Below is a small trained network, with its code and all its weights. Each question gives an input and a class and asks what happens when units are switched off, that is, made to give their printed mean instead of their output.

import numpy as np


def w(rows, s, z=0):
    codes = np.array(rows[::2]) - 128.0
    scale = np.full(codes.shape[1], s)
    scale[-1] = z or s
    return codes * scale


def f(y):
    return y / 2 * (1 + np.tanh(0.7978845608 * (y + 0.044715 * y**3)))


def log_softmax(a):
    a = a - a.max(-1, keepdims=True)
    return a - np.log(np.exp(a).sum(-1, keepdims=True))


def net(x, mask):
    res = np.array(x, float).reshape(1, 5) / 4 @ E
    y = f(res @ A[0][:, :-1].T + A[0][:, -1])
    res = res + np.where(mask, y, B[0][:, -1]) @ B[0][:, :-1]
    return log_softmax(res[-1] @ U[:, :-1].T + U[:, -1])


A, B = {}, {}
E = w([
[114,164,139,154,125,100,119,143,132,125,142],'x0',
[72,186,61,114,34,182,123,94,132,24,42],'x1',
[116,114,136,120,126,139,130,124,116,146,113],'x2',
[143,108,246,126,115,228,16,94,108,59,168],'x3',
[128,237,140,61,214,175,130,180,182,153,98],'x4',
],0.012)
A[0] = w([
[150,135,69,165,125,103,169,152,137,131,81,106],'N0',
[146,111,58,130,145,68,185,158,101,149,103,104],'N1',
[131,137,63,121,136,47,207,133,143,172,61,145],'N2',
[138,112,84,130,120,75,188,148,164,153,115,109],'N3',
[118,162,98,104,62,139,154,126,188,78,73,147],'N4',
[151,204,114,80,199,183,121,179,129,150,95,52],'N5',
[85,134,119,147,115,117,140,116,165,152,155,3],'N6',
[152,45,99,197,95,94,130,140,69,94,119,18],'N7',
[147,105,105,139,142,82,181,195,119,175,130,118],'N8',
[140,66,102,200,82,86,132,46,75,104,147,5],'N9',
[116,40,122,180,119,62,136,141,77,108,147,73],'N10',
[79,192,83,107,25,162,130,108,136,63,48,165],'N11',
[179,130,244,147,153,197,61,105,119,52,172,72],'N12',
[164,69,149,125,233,95,158,167,146,186,240,154],'N13',
[152,134,44,145,109,98,185,134,122,165,122,80],'N14',
[206,71,191,136,183,85,120,183,131,244,226,113],'N15',
[165,130,68,152,146,109,180,167,123,175,95,74],'N16',
[148,121,211,126,119,179,88,113,123,94,164,130],'N17',
[73,160,69,99,83,129,143,90,108,51,72,103],'N18',
[116,68,103,186,43,79,137,75,90,107,163,100],'N19',
[133,210,109,46,230,141,132,164,177,152,79,79],'N20',
[150,156,102,97,114,103,137,143,117,136,92,78],'N21',
[112,168,165,60,203,173,102,150,175,100,106,92],'N22',
],0.012,0.0053)
B[0] = w([
[82,127,141,70,114,77,120,70,98,121,157,180],'N0',
[60,85,144,107,65,79,92,105,93,140,148,197],'N1',
[84,78,163,64,95,121,69,76,87,151,192,225],'N2',
[92,63,118,71,111,61,104,77,97,114,139,187],'N3',
[146,148,57,123,166,130,76,171,106,87,99,204],'N4',
[187,142,208,203,144,114,213,185,219,165,150,194],'N5',
[74,97,101,106,198,81,133,91,102,68,79,129],'N6',
[154,133,107,163,106,133,200,157,204,136,165,193],'N7',
[78,129,110,87,169,79,93,114,113,105,102,186],'N8',
[157,152,204,206,132,152,229,223,221,181,156,210],'N9',
[200,153,165,181,100,145,234,199,188,178,168,192],'N10',
[188,195,33,88,230,210,50,143,74,77,49,254],'N11',
[6,21,204,32,48,2,61,72,72,105,164,231],'N12',
[188,212,68,124,177,197,92,163,76,62,57,228],'N13',
[72,53,160,91,61,105,93,88,93,122,180,191],'N14',
[213,231,41,57,214,195,51,187,73,44,31,239],'N15',
[77,72,96,143,62,81,136,74,50,159,188,183],'N16',
[55,43,103,71,82,78,69,73,43,142,163,200],'N17',
[157,201,100,112,189,213,84,153,112,61,74,222],'N18',
[196,145,163,205,140,72,178,186,225,199,186,224],'N19',
[204,92,214,236,106,114,223,186,233,200,203,219],'N20',
[150,124,145,112,117,132,144,123,100,153,115,151],'N21',
[190,61,188,217,98,121,226,194,174,171,182,190],'N22',
],0.0095,0.024)
U = w([
[190,189,61,105,185,185,45,155,72,72,75,250],'0',
[53,13,163,74,42,63,46,68,75,140,196,75],'1',
[203,95,177,190,122,117,232,188,248,202,204,1],'2',
],0.013,0.0075)

Each question gives the input, the list of numbers given to net, and the class t.
The units are the neurons (one row each of A and B). Each row of codes is followed by its name. A weight is (code - 128) times the scale printed after its matrix; where a second scale follows, it is the last column's (A, B and U).
mask holds one flag per neuron, in row order. A switched-off neuron (its flag False) gives its mean, the last column of its row in B, instead of its output. The means were averaged over made-up inputs and are rounded, as every weight is.
A unit's drop is (log p(t) with every unit on - log p(t) with that unit switched off) / (log p(t) with every unit on - log p(t) with every unit switched off).
The circuit of an input: a set's keep is (log p(t) with only the set's units on - log p(t) with every unit switched off) / (log p(t) with every unit on - log p(t) with every unit switched off). Starting from the 12 units with the biggest drops (on a tie, the unit counted first), units are removed one at a time, each time the one whose removal leaves the highest keep (on an exact tie, the one counted first), for as long as the keep stays at least 0.8.
units of the circuit, in order: the units of the circuit, biggest drop first
unit that matters most: the unit with the biggest drop
top k neurons: the k neurons with the biggest drops, biggest first
drop when u is switched off: that unit's drop, to one decimal
input [0,-8,7,-6,1], class 0: units of the circuit, in order -> [N15]
input [7,5,2,-6,-7], class 2: top 4 neurons -> [N19 N9 N12 N10]
input [-5,5,8,-2,6], class 2: top 2 neurons -> [N20 N15]
input [-6,1,-6,-5,-5], class 1: top 2 neurons -> [N20 N2]
input [1,4,-2,4,-5], class 2: top 3 neurons -> [N15 N19 N9]
input [-4,6,1,-7,6], class 1: top 2 neurons -> [N2 N15]
input [-2,4,-2,5,2], class 1: top 3 neurons -> [N12 N15 N13]
input [8,2,-5,4,-5], class 2: top 2 neurons -> [N19 N9]
input [6,-7,2,-6,2], class 0: top 2 neurons -> [N15 N13]
input [-8,6,-7,-8,8], class 1: top 2 neurons -> [N2 N14]
input [-4,3,-3,5,-4], class 1: drop when N12 is switched off -> 0.5
input [5,-8,-7,-7,4], class 0: drop when N15 is switched off -> 5.6
input [-1,-3,-8,6,-8], class 2: drop when N9 is switched off -> 0.7
input [-7,-1,6,-2,0], class 1: unit that matters most -> N11
